array([[-47,  49, -46,  -5],
       [-10, -48,  -3, -31],
       [-41, -21,  12, -47]]) ans = -48

array([[  6,   7,  51,  -1],
       [-36, -16,  35, -21]]) ans = 7

array([[ 10, -24,  -6,  41],
       [-33,  11,  35,  36]]) ans = -24

array([[ -9, -23,  -6,  51],
       [  4,  13,   1, -28]]) ans = -23

array([[-23,   9, -40,  11],
       [ 11, -14,  26, -16],
       [ 10, -16,  20, -17]]) ans = -14

array([[-37, -29,  -2,   7],
       [-11,  29,   3,  16],
       [  4,  22,  -9, -35]]) ans = 29

array([[ 10,  -3, -46,  15],
       [  7,  -7, -44, -12],
       [-10,   6,  19, -26]]) ans = -7

array([[-36,   6,  12,  23],
       [-24, -24,   0, -22]]) ans = 6
---
[ 32  49 -17   9  24 -11] ==> 9

[[-14   1  -6  24  11]
 [ -6  16 -38 -17  10]
 [ 17 -12  18 -25  -2]] ==> -6

[ 32 -39  29  22 -34  -3] ==> 22

[[ 36  20  17   4 -31   8  38]
 [-26  -2  50  25  21  24  27]] ==> -31

[-42 -49 -14 -32] ==> -49

[-9 15 37 12 -7  9] ==> 12

[ -1 -49   6 -25  19] ==> 6

[-27  15 -13 -47 -26 -16] ==> -47

[  4 -15  34   1 -40   2  -2] ==> -40

[[ 19 -14 -10  -9   0  28]
 [ -3  -9 -11 -13   0 -10]
 [-10  -9 -11   8  10 -38]] ==> -9
---
[[ 31  -7 -15  13 -44  -6]
 [-45   3  24 -24   1 -15]] out -15

[[  3   6  15 -38]
 [  3   6 -40 -11]
 [  3  -1  16 -15]] out -40

[[-38  12  32  -1]
 [-16  -3   5   4]
 [ -9   5  17 -14]] out 5

[[-38 -34   5   1 -33]
 [ 49  31 -42  17  -6]] out 5

[[ 44   7 -30  -5   9   7  23]
 [-21  27  -1  29  -5  20  24]
 [ 24  21  10  21  13  23  21]] out -1

[[ 47  -4  48 -34  25]
 [-16  -3 -22  14 -15]] out 48
---
[-37 -12 -30 -16]: -16
[-34  21 -21  45 -49]: -49
[ 21  13 -50  43 -27]: -27
[31 28  8 45]: 45
[ 11 -14 -45  -1  24   1]: 1
[-33  49 -10  46 -44  19 -39]: -39
[  5 -50  -9  41]: 41
[  7 -46  18   5  43 -33 -15]: -15
[30  4  0 22 37]: 37
[ 17  21  -7  47 -27 -32  29]: 29
---
[ 1.26  1.07 -1.20 -1.98  0.78 -0.91  0.22] → 1.26, 0.22

[ 0.100  0.091 -0.063  0.172 -0.149] → 0.100, -0.149

[ 0.47 -0.44  1.06 -1.51] → 0.47, -1.51

[-11.9   6.1  -7.6  10.0  -6.8  19.3  -3.4] → -11.9, -3.4

[-1.45  1.69  1.55 -1.49] → -1.45, -1.49

[[ 0.18  0.20 -0.08  0.20  0.12]
 [ 0.15  0.15 -0.17  0.19 -0.03]] → 0.18, -0.03
---
[[ 0.18  0.06 -0.01 -0.01  0.18  0.19]
 [-0.18  0.02  0.05  0.16 -0.14 -0.18]]	0.18

[-1.529 -0.604 -0.721  1.860  1.634]	1.860

[[-1.5 -0.7  0.1 -1.4 -0.5 -1.3]
 [ 0.8  1.2 -2.1 -0.1 -1.0  1.0]
 [-1.0 -0.1 -0.4  1.1  0.8  1.8]]	-0.5

[-0.15 -0.04  0.04 -0.13  0.07  0.13  0.04]	0.13

[[  40.62  -62.64 -103.95   55.44   20.10  178.44  130.91]
 [   2.91  -17.66   86.15   40.80 -125.80  113.84   42.61]
 [ -75.14    8.81  201.10   98.56  -34.54   26.22  -64.50]]	178.44

[[ 2.064 -1.161  0.225  1.811  0.070  1.749]
 [ 0.329  1.979 -0.267  0.434  0.740 -1.791]]	0.070

[ 0.102 -0.145  0.123  0.041  0.076  0.044]	0.076
---
[[  9.49 -10.40   5.64 -16.40  14.23]
 [ 11.96   8.53   1.19 -17.36  16.29]
 [ 11.16   5.34   1.16 -16.14  13.84]]	5.64

[[ 0.20  0.01 -0.11  0.05]
 [ 0.20  0.08 -0.09 -0.04]]	0.01

[  7.6 -15.1  -5.3 -13.0  -0.3   2.2  14.2]	-0.3

[[ 1.002  1.284 -1.180  0.752 -1.273  1.338  1.449]
 [-1.091  1.090  1.127 -0.981 -1.554 -1.685  1.352]
 [-0.229 -0.121 -0.259  1.565 -1.078  1.426  1.489]]	-1.273

[-0.14 -0.05 -0.18 -0.04  0.19  0.08]	-0.04

[[ 0.094  1.490 -0.124 -1.805]
 [ 0.739  0.220  1.493 -1.647]]	1.490
---
(20, 11, -6, 41, -18)
20, -18
(17, 14, -45, -35)
17, -35
(-37, -1, -44, -16, 15)
-37, 15
((11, -19, 12, -17), (8, -3, 2, -49))
11, -49
(42, -2, 44, -25, -7, -32)
42, -32
((-12, -31, 45, 4, 6, 19, -41), (27, -4, -10, -5, -8, -8, 4), (-19, -4, 1, -12, 25, 6, 27))
-12, 27
---
[[246 205 160 148]
 [185 163 107  58]] -> 58

[[ 46 118  78 223  31]
 [ 62  71 112  71 157]
 [ 24  41  68 164 152]] -> 157

[[3 2 1 7 3 3]
 [4 3 8 4 8 5]
 [1 4 5 1 3 1]] -> 5

[[40 30 34 10 20 54 88]
 [34 33 40  3 10 55 93]] -> 93

[[7 3 5 3 6 3 5]
 [5 1 5 2 4 1 6]
 [1 7 3 5 2 6 1]] -> 6

[[2 8 5 7]
 [4 8 0 6]] -> 6
